Below is a small trained network, with its code and all its weights. Each question gives an input and a target symbol and asks what happens when units are switched off, that is, made to give their printed mean instead of their output.

import numpy as np


def w(rows, s, z=0):
    codes = np.array(rows[::2]) - 128.0
    scale = np.full(codes.shape[1], s)
    scale[-1] = z or s
    return codes * scale


def norm(h):
    return h / np.sqrt((h * h).mean(-1, keepdims=True) + 1e-5)


def f(y):
    return y / 2 * (1 + np.tanh(0.7978845608 * (y + 0.044715 * y**3)))


def softmax(a):
    e = np.exp(a - a.max(-1, keepdims=True))
    return e / e.sum(-1, keepdims=True)


def log_softmax(a):
    a = a - a.max(-1, keepdims=True)
    return a - np.log(np.exp(a).sum(-1, keepdims=True))


def net(x, mask):
    ids = ['αγζπστ'.index(c) for c in x.split()]
    T = len(ids)
    res = E[ids] + P[:T]
    u = 0
    for l in range(2):
        r = norm(res)
        for j in range(2):
            rows = slice(4 * j, 4 * j + 4)
            q, k, v = (r @ M[l][rows].T for M in (Q, K, V))
            z = softmax(np.where(np.tri(T) > 0, q @ k.T / 4**0.5, -1e9)) @ v
            o = O[l][rows]
            res = res + np.where(mask[u + j], z, o[:, -1]) @ o[:, :-1]
        u += 2
        y = f(norm(res) @ A[l][:, :-1].T + A[l][:, -1])
        res = res + np.where(mask[u : u + 8], y, B[l][:, -1]) @ B[l][:, :-1]
        u += 8
    return log_softmax(norm(res)[-1] @ U[:, :-1].T + U[:, -1])


Q, K, V, O, A, B = {}, {}, {}, {}, {}, {}
E = w([
[144,125,109,87,12,72,166],'α',
[161,98,65,48,140,177,22],'γ',
[103,204,168,51,253,104,27],'ζ',
[165,202,150,137,149,203,86],'π',
[120,111,114,115,39,136,51],'σ',
[138,142,134,183,131,119,74],'τ',
],0.015)
P = w([
[59,4,207,159,140,237,131],'0',
[226,10,222,189,99,122,221],'1',
[59,58,149,188,64,155,146],'2',
[218,96,146,148,48,89,176],'3',
[156,108,203,154,51,80,142],'4',
[150,128,174,165,48,82,140],'5',
[129,144,130,177,30,87,139],'6',
[165,180,116,176,63,88,139],'7',
[154,173,139,136,65,95,131],'8',
[170,155,202,167,20,127,135],'9',
[104,179,152,167,74,162,135],'10',
[159,200,148,100,22,171,169],'11',
[175,147,231,175,30,174,129],'12',
[139,119,169,167,2,223,140],'13',
],0.009)
Q[0] = w([
[74,135,163,81,125,61,67],'0.h0',
[175,221,201,117,88,124,69],'0.h0',
[70,159,113,176,112,111,132],'0.h0',
[171,202,115,146,173,134,52],'0.h0',
[87,78,130,132,174,202,191],'0.h1',
[254,135,110,117,136,112,137],'0.h1',
[221,186,50,177,155,102,136],'0.h1',
[119,150,59,89,149,126,150],'0.h1',
],0.011)
K[0] = w([
[154,169,135,88,166,117,179],'0.h0',
[149,231,189,174,137,245,97],'0.h0',
[130,130,157,105,120,91,154],'0.h0',
[152,165,141,162,121,152,102],'0.h0',
[126,8,179,143,151,185,185],'0.h1',
[35,202,99,121,96,178,92],'0.h1',
[57,147,52,115,110,88,117],'0.h1',
[107,101,96,236,121,120,121],'0.h1',
],0.011)
V[0] = w([
[164,116,96,136,96,134,87],'0.h0',
[204,185,148,150,77,223,147],'0.h0',
[80,74,104,177,108,57,142],'0.h0',
[135,193,145,151,254,90,144],'0.h0',
[202,238,146,130,102,211,149],'0.h1',
[102,192,254,213,74,62,187],'0.h1',
[94,145,94,31,78,112,189],'0.h1',
[133,152,125,58,250,131,242],'0.h1',
],0.0084)
O[0] = w([
[83,77,80,200,143,43,118,153],'0.h0',
[123,7,96,68,45,82,157,247],'0.h0',
[138,187,170,178,151,177,158,56],'0.h0',
[94,238,64,103,93,177,131,98],'0.h0',
[216,49,2,153,122,88,122,164],'0.h1',
[252,157,136,43,95,172,105,154],'0.h1',
[76,8,149,63,181,194,189,111],'0.h1',
[87,198,46,74,179,153,223,27],'0.h1',
],0.0086,0.011)
A[0] = w([
[133,223,74,138,105,96,150,139],'0.n0',
[236,74,140,111,106,169,78,51],'0.n1',
[83,154,99,35,216,107,200,134],'0.n2',
[175,124,196,163,160,196,168,122],'0.n3',
[156,123,170,226,148,97,147,54],'0.n4',
[160,153,117,149,21,26,154,219],'0.n5',
[206,240,154,82,254,142,68,144],'0.n6',
[154,193,117,208,56,162,64,249],'0.n7',
],0.0093,0.002)
B[0] = w([
[57,49,109,152,93,78,125,131],'0.n0',
[88,111,149,185,126,199,138,218],'0.n1',
[123,217,132,100,36,201,168,127],'0.n2',
[107,147,126,116,76,144,205,127],'0.n3',
[120,76,145,154,144,98,225,136],'0.n4',
[103,128,92,142,127,116,202,249],'0.n5',
[50,114,72,129,162,245,128,140],'0.n6',
[113,119,70,191,120,77,96,169],'0.n7',
],0.012,0.014)
Q[1] = w([
[64,151,101,142,130,153,48],'1.h0',
[209,206,139,72,184,114,182],'1.h0',
[55,115,2,104,144,114,91],'1.h0',
[189,151,211,180,159,86,164],'1.h0',
[226,160,150,138,198,87,138],'1.h1',
[155,138,157,233,185,115,197],'1.h1',
[88,74,145,149,204,221,59],'1.h1',
[129,185,141,126,190,110,104],'1.h1',
],0.0089)
K[1] = w([
[177,111,133,162,104,79,233],'1.h0',
[131,166,200,155,184,145,27],'1.h0',
[134,76,115,154,38,22,99],'1.h0',
[2,240,118,121,176,183,138],'1.h0',
[95,119,191,169,187,112,91],'1.h1',
[112,111,145,118,135,200,97],'1.h1',
[103,176,118,100,132,226,160],'1.h1',
[103,146,161,168,171,123,159],'1.h1',
],0.011)
V[1] = w([
[151,61,101,84,64,19,146],'1.h0',
[84,100,43,101,78,224,152],'1.h0',
[130,60,196,214,143,152,73],'1.h0',
[114,183,78,72,171,101,142],'1.h0',
[98,175,86,136,154,163,116],'1.h1',
[137,94,149,205,98,55,173],'1.h1',
[178,62,154,109,174,219,1],'1.h1',
[141,117,118,52,83,1,253],'1.h1',
],0.0082)
O[1] = w([
[78,93,178,194,127,247,115,252],'1.h0',
[152,87,98,103,141,105,114,162],'1.h0',
[175,204,104,70,132,108,79,176],'1.h0',
[174,100,172,141,142,144,183,54],'1.h0',
[170,100,150,143,78,97,116,79],'1.h1',
[165,145,82,113,167,155,162,209],'1.h1',
[70,130,136,127,168,83,196,110],'1.h1',
[156,123,158,176,123,234,198,180],'1.h1',
],0.011,0.013)
A[1] = w([
[77,119,220,146,100,139,81,124],'1.n0',
[174,150,169,92,207,135,182,21],'1.n1',
[109,170,241,110,181,176,100,244],'1.n2',
[163,160,1,91,130,130,152,112],'1.n3',
[201,160,169,56,157,151,125,3],'1.n4',
[118,82,137,93,61,105,114,174],'1.n5',
[158,133,174,108,170,247,120,162],'1.n6',
[74,167,84,135,127,206,176,82],'1.n7',
],0.009,0.0055)
B[1] = w([
[180,80,161,139,118,150,107,187],'1.n0',
[111,62,107,106,142,50,147,118],'1.n1',
[181,137,44,104,76,183,255,162],'1.n2',
[230,93,152,65,151,206,152,145],'1.n3',
[129,93,122,111,188,68,170,115],'1.n4',
[143,203,201,103,141,88,172,253],'1.n5',
[86,83,63,187,56,186,167,236],'1.n6',
[104,111,153,103,114,163,47,185],'1.n7',
],0.0097,0.0052)
U = w([
[131,65,151,146,149,167,162,180],'α',
[34,38,102,173,183,20,157,43],'γ',
[69,162,70,143,156,109,151,149],'ζ',
[216,22,3,113,188,41,154,57],'π',
[160,70,220,167,136,77,75,103],'σ',
[188,177,115,231,87,88,91,5],'τ',
],0.0081,0.0031)

Each question gives the input, a string of symbols that net reads in full, and the target symbol t.
The units are the heads (4 rows each of Q, K, V and O) and the neurons (one row each of A and B). Each row of codes is followed by its name. A weight is (code - 128) times the scale printed after its matrix; where a second scale follows, it is the last column's (O, A, B and U).
mask holds one flag per unit, layer by layer, with each layer's heads first. A switched-off unit (its flag False) gives its mean, the last column of its rows in O or B, instead of its output. The means were averaged over made-up inputs and are rounded, as every weight is.
A unit's drop is (log p(t) with every unit on - log p(t) with that unit switched off) / (log p(t) with every unit on - log p(t) with every unit switched off).
The circuit of an input: a set's keep is (log p(t) with only the set's units on - log p(t) with every unit switched off) / (log p(t) with every unit on - log p(t) with every unit switched off). Starting from the 12 units with the biggest drops (on a tie, the unit counted first), units are removed one at a time, each time the one whose removal leaves the highest keep (on an exact tie, the one counted first), for as long as the keep stays at least 0.8.
units of the circuit, in order: the units of the circuit, biggest drop first
top k neurons: the k neurons with the biggest drops, biggest first
top k neurons in layer l: the k neurons of layer l with the biggest drops, biggest first
heads that matter: for each layer, one digit per head in row order, 1 if its drop is at least 0.15 and else 0, layers parted by /
input τ σ τ τ γ τ, target γ: units of the circuit, in order	[1.h1 0.h1]
input γ σ α σ, target σ: heads that matter	11 / 10
input σ α γ γ, target γ: heads that matter	11 / 01
input α τ σ τ σ α γ τ τ α σ σ, target τ: units of the circuit, in order	[0.h1 1.h0 0.h0]
input π γ τ π π σ σ π σ, target π: heads that matter	01 / 00
input σ σ τ π, target τ: units of the circuit, in order	[0.h1 1.h0]
input σ τ α σ α γ π π σ, target π: heads that matter	11 / 00
input α τ τ τ, target τ: heads that matter	11 / 10
input τ σ σ, target σ: heads that matter	11 / 00
input τ γ α, target γ: units of the circuit, in order	[0.h0 1.h1 0.h1]
input τ ζ α, target π: top 3 neurons	[0.n6 0.n1 1.n3]
input α α γ τ γ σ, target γ: units of the circuit, in order	[1.h1 0.h0 0.n5]
input α σ π, target σ: top neuron in layer 0	[0.n5]
input α σ τ, target σ: heads that matter	01 / 10
input τ π τ γ, target τ: heads that matter	01 / 00
input γ σ α, target σ: units of the circuit, in order	[0.h1 0.h0 1.h0]
input π τ σ γ τ, target γ: units of the circuit, in order	[0.h1 1.h1]
input α γ α π τ π π, target π: units of the circuit, in order	[0.h1]
input σ α γ α, target γ: units of the circuit, in order	[0.h1 0.h0 1.h1]
input α τ τ, target τ: heads that matter	01 / 10
input α α π τ π π, target π: heads that matter	01 / 00
input π γ γ, target γ: top neuron in layer 0	[0.n1]
input σ σ σ α τ α ζ, target ζ: heads that matter	10 / 00
input π τ π, target τ: heads that matter	01 / 00
input ζ ζ τ γ σ τ σ, target τ: heads that matter	11 / 00
input α ζ γ, target σ: heads that matter	10 / 01
input α τ σ γ α α α π τ, target π: units of the circuit, in order	[0.h0 0.h1]
input γ τ α, target τ: units of the circuit, in order	[0.h1 1.h0 0.h0]
input τ σ γ π, target γ: units of the circuit, in order	[0.h1 1.h1]
input τ τ α, target τ: units of the circuit, in order	[0.h1 0.h0 1.h0]
